Here is a tiny trained network, its code and every weight. The questions are about switching its units off for an input and a target symbol, where a switched-off unit gives its printed mean instead of its output.

import numpy as np


def w(rows, s, z=0):
    codes = np.array(rows[::2]) - 128.0
    scale = np.full(codes.shape[1], s)
    scale[-1] = z or s
    return codes * scale


def f(y):
    return y / 2 * (1 + np.tanh(0.7978845608 * (y + 0.044715 * y**3)))


def softmax(a):
    e = np.exp(a - a.max(-1, keepdims=True))
    return e / e.sum(-1, keepdims=True)


def log_softmax(a):
    a = a - a.max(-1, keepdims=True)
    return a - np.log(np.exp(a).sum(-1, keepdims=True))


def net(x, mask):
    ids = ['ΠΩαδητφψ'.index(c) for c in x.split()]
    T = len(ids)
    res = E[ids] + P[:T]
    u = 0
    for l in range(2):
        r = res
        for j in range(2):
            rows = slice(4 * j, 4 * j + 4)
            q, k, v = (r @ M[l][rows].T for M in (Q, K, V))
            z = softmax(np.where(np.tri(T) > 0, q @ k.T / 4**0.5, -1e9)) @ v
            o = O[l][rows]
            res = res + np.where(mask[u + j], z, o[:, -1]) @ o[:, :-1]
        u += 2
        y = f(res @ A[l][:, :-1].T + A[l][:, -1])
        res = res + np.where(mask[u : u + 12], y, B[l][:, -1]) @ B[l][:, :-1]
        u += 12
    return log_softmax(res[-1] @ U[:, :-1].T + U[:, -1])


Q, K, V, O, A, B = {}, {}, {}, {}, {}, {}
E = w([
[112,109,206,126,104],'Π',
[116,122,140,107,79],'Ω',
[72,135,115,88,71],'α',
[87,95,121,149,144],'δ',
[93,172,128,166,86],'η',
[137,63,254,147,80],'τ',
[100,111,69,84,127],'φ',
[143,53,164,143,154],'ψ',
],0.016)
P = w([
[136,137,194,30,183],'0',
[4,94,177,226,158],'1',
[173,83,108,96,60],'2',
[185,164,159,156,156],'3',
[9,101,186,233,165],'4',
[185,68,93,117,55],'5',
[194,179,156,184,163],'6',
[9,103,191,233,166],'7',
[198,52,71,137,46],'8',
[196,185,159,194,161],'9',
[1,109,193,228,165],'10',
[201,36,72,137,42],'11',
],0.0078)
Q[0] = w([
[54,220,149,143,55],'0.h0',
[169,100,109,132,6],'0.h0',
[108,203,96,219,170],'0.h0',
[143,139,21,159,126],'0.h0',
[134,132,158,110,118],'0.h1',
[97,107,119,117,124],'0.h1',
[153,130,115,152,125],'0.h1',
[125,136,126,151,127],'0.h1',
],0.026)
K[0] = w([
[46,220,171,80,75],'0.h0',
[185,144,118,140,5],'0.h0',
[111,227,160,165,190],'0.h0',
[171,209,67,149,154],'0.h0',
[154,127,103,128,116],'0.h1',
[98,101,135,135,124],'0.h1',
[150,146,142,137,142],'0.h1',
[123,120,132,124,148],'0.h1',
],0.026)
V[0] = w([
[95,180,158,153,108],'0.h0',
[176,161,132,144,125],'0.h0',
[2,12,121,75,133],'0.h0',
[165,147,62,146,140],'0.h0',
[121,82,84,221,85],'0.h1',
[149,102,104,177,63],'0.h1',
[154,89,103,107,51],'0.h1',
[113,57,71,182,80],'0.h1',
],0.0062)
O[0] = w([
[129,51,114,120,99,127],'0.h0',
[117,95,149,82,124,91],'0.h0',
[138,219,52,253,161,255],'0.h0',
[164,149,201,94,112,43],'0.h0',
[138,178,75,189,124,151],'0.h1',
[141,130,93,160,106,141],'0.h1',
[115,88,107,114,80,140],'0.h1',
[112,167,72,169,109,157],'0.h1',
],0.0055,0.0049)
A[0] = w([
[84,170,159,37,121,5],'0.n0',
[153,44,112,98,125,110],'0.n1',
[117,121,114,124,184,192],'0.n2',
[55,160,154,165,156,55],'0.n3',
[118,105,126,70,211,103],'0.n4',
[70,148,93,148,87,87],'0.n5',
[164,145,161,134,103,68],'0.n6',
[93,96,138,165,97,151],'0.n7',
[126,91,108,116,68,20],'0.n8',
[140,145,60,51,145,2],'0.n9',
[123,142,202,167,158,73],'0.n10',
[200,157,81,2,105,149],'0.n11',
],0.016,0.0031)
B[0] = w([
[95,149,215,109,7,129],'0.n0',
[212,154,142,139,135,157],'0.n1',
[71,157,163,117,97,155],'0.n2',
[156,54,122,51,119,225],'0.n3',
[111,80,175,74,233,129],'0.n4',
[132,177,134,144,174,200],'0.n5',
[210,150,114,107,94,135],'0.n6',
[63,114,121,111,116,254],'0.n7',
[108,213,102,114,90,149],'0.n8',
[101,227,72,13,143,125],'0.n9',
[138,201,87,129,175,212],'0.n10',
[56,194,115,222,221,144],'0.n11',
],0.017,0.0073)
Q[1] = w([
[106,113,129,216,97],'1.h0',
[175,109,106,134,148],'1.h0',
[125,147,134,65,109],'1.h0',
[197,157,124,169,144],'1.h0',
[92,111,77,34,120],'1.h1',
[87,159,176,134,102],'1.h1',
[99,139,80,162,158],'1.h1',
[143,100,139,3,155],'1.h1',
],0.022)
K[1] = w([
[97,71,66,173,62],'1.h0',
[187,126,136,141,126],'1.h0',
[126,151,134,38,112],'1.h0',
[210,166,75,139,97],'1.h0',
[35,138,235,139,141],'1.h1',
[147,171,158,98,80],'1.h1',
[48,78,74,149,116],'1.h1',
[119,140,254,83,209],'1.h1',
],0.018)
V[1] = w([
[67,74,155,181,112],'1.h0',
[124,176,152,123,105],'1.h0',
[134,166,156,132,107],'1.h0',
[147,136,197,182,99],'1.h0',
[71,162,122,3,78],'1.h1',
[105,70,48,97,157],'1.h1',
[185,120,165,75,167],'1.h1',
[82,113,136,101,56],'1.h1',
],0.011)
O[1] = w([
[95,17,69,102,125,154],'1.h0',
[169,127,122,191,104,179],'1.h0',
[156,132,110,185,116,158],'1.h0',
[118,106,31,181,151,128],'1.h0',
[175,254,242,145,171,237],'1.h1',
[173,137,85,14,171,2],'1.h1',
[211,192,46,149,111,144],'1.h1',
[161,133,229,170,143,124],'1.h1',
],0.0076,0.005)
A[1] = w([
[100,80,170,150,76,150],'1.n0',
[191,61,180,65,61,154],'1.n1',
[112,154,91,189,94,82],'1.n2',
[236,47,158,132,49,95],'1.n3',
[150,141,162,75,161,157],'1.n4',
[88,146,183,136,57,112],'1.n5',
[156,28,171,166,102,126],'1.n6',
[254,35,152,150,121,94],'1.n7',
[160,139,71,109,51,76],'1.n8',
[132,95,142,105,221,1],'1.n9',
[169,40,147,98,189,176],'1.n10',
[169,80,152,149,245,127],'1.n11',
],0.012,0.0071)
B[1] = w([
[117,79,118,248,62,252],'1.n0',
[101,199,212,153,156,166],'1.n1',
[194,117,79,65,198,248],'1.n2',
[174,107,241,44,114,196],'1.n3',
[164,42,82,146,109,227],'1.n4',
[111,100,86,43,132,255],'1.n5',
[124,251,137,155,136,239],'1.n6',
[56,51,37,94,187,175],'1.n7',
[73,152,213,138,132,207],'1.n8',
[26,203,105,181,132,169],'1.n9',
[207,86,156,139,226,182],'1.n10',
[115,128,144,77,56,214],'1.n11',
],0.015,0.0097)
U = w([
[128,44,3,133,149,149],'Π',
[102,111,108,242,148,184],'Ω',
[97,74,185,161,224,76],'α',
[104,164,212,157,105,85],'δ',
[174,219,137,163,189,99],'η',
[63,23,116,125,71,83],'τ',
[35,179,99,96,148,93],'φ',
[192,92,131,87,71,253],'ψ',
],0.0056,0.0035)

Each question gives the input, a string of symbols that net reads in full, and the target symbol t.
The units are the heads (4 rows each of Q, K, V and O) and the neurons (one row each of A and B). Each row of codes is followed by its name. A weight is (code - 128) times the scale printed after its matrix; where a second scale follows, it is the last column's (O, A, B and U).
mask holds one flag per unit, layer by layer, with each layer's heads first. A switched-off unit (its flag False) gives its mean, the last column of its rows in O or B, instead of its output. The means were averaged over made-up inputs and are rounded, as every weight is.
A unit's drop is (log p(t) with every unit on - log p(t) with that unit switched off) / (log p(t) with every unit on - log p(t) with every unit switched off).
k most important neurons: the k neurons with the biggest drops, biggest first
top k neurons in layer l: the k neurons of layer l with the biggest drops, biggest first
heads that matter: for each layer, one digit per head in row order, 1 if its drop is at least 0.15 and else 0, layers parted by /
input Π Ω ψ δ δ δ τ τ δ ψ ψ, target η: heads that matter -> 11 / 01
input Π Π α ψ Ω η δ δ, target η: 4 most important neurons -> [0.n4; 0.n3; 0.n0; 0.n7]
input ψ Π ψ ψ ψ τ η Ω τ ψ Ω, target φ: 4 most important neurons -> [0.n4; 0.n3; 1.n8; 0.n7]
input φ ψ ψ ψ δ, target ψ: top 4 neurons in layer 0 -> [0.n3; 0.n9; 0.n0; 0.n4]
input ψ η φ Π α ψ, target α: 4 most important neurons -> [0.n11; 1.n7; 1.n3; 0.n10]
input Ω ψ δ Ω ψ τ Ω ψ, target Ω: 4 most important neurons -> [0.n11; 0.n0; 0.n3; 0.n4]
input ψ φ τ ψ ψ ψ τ, target Π: 2 most important neurons -> [0.n3; 0.n5]
input Ω α φ φ τ α Ω α δ φ τ τ, target ψ: most important neuron -> [0.n1]
input φ τ Ω ψ ψ, target ψ: top 2 neurons in layer 0 -> [0.n3; 0.n9]
input Π Π Ω η ψ ψ τ η ψ ψ, target Π: 4 most important neurons -> [0.n11; 0.n5; 0.n1; 0.n3]
input ψ ψ τ ψ, target η: heads that matter -> 00 / 10
input ψ τ η ψ ψ δ Π ψ, target φ: 3 most important neurons -> [0.n4; 0.n10; 1.n8]
input Ω τ τ ψ τ α α ψ α φ Ω, target Ω: 4 most important neurons -> [0.n11; 0.n0; 0.n3; 0.n4]
input ψ Ω τ φ ψ Π, target δ: 3 most important neurons -> [0.n10; 0.n11; 1.n1]
input η δ ψ α ψ Ω Ω α α τ δ, target τ: heads that matter -> 11 / 11
input ψ Ω Π ψ ψ ψ Ω ψ η φ, target φ: top 2 neurons in layer 0 -> [0.n3; 0.n9]
input ψ ψ Π Π Π, target φ: heads that matter -> 01 / 01
input Π η Ω τ η, target η: top 4 neurons in layer 0 -> [0.n4; 0.n3; 0.n0; 0.n7]
input η ψ τ Ω ψ α, target φ: 2 most important neurons -> [0.n5; 0.n8]
input φ ψ ψ Ω ψ ψ τ Π, target ψ: 2 most important neurons -> [0.n3; 0.n9]
input τ δ φ Ω φ ψ Π δ ψ Ω Ω Ω, target Π: top 2 neurons in layer 1 -> [1.n2; 1.n6]
input Ω ψ Ω Π ψ δ τ Π δ α ψ δ, target Ω: top 2 neurons in layer 0 -> [0.n3; 0.n10]
input η δ ψ α Ω τ ψ ψ τ ψ τ, target τ: top 2 neurons in layer 1 -> [1.n4; 1.n5]
input ψ ψ Π Ω η, target φ: 2 most important neurons -> [0.n4; 1.n8]
input η ψ δ ψ ψ φ α η δ, target Ω: top 4 neurons in layer 0 -> [0.n11; 0.n10; 0.n3; 0.n9]
input Π η ψ, target α: top 4 neurons in layer 0 -> [0.n3; 0.n10; 0.n5; 0.n11]
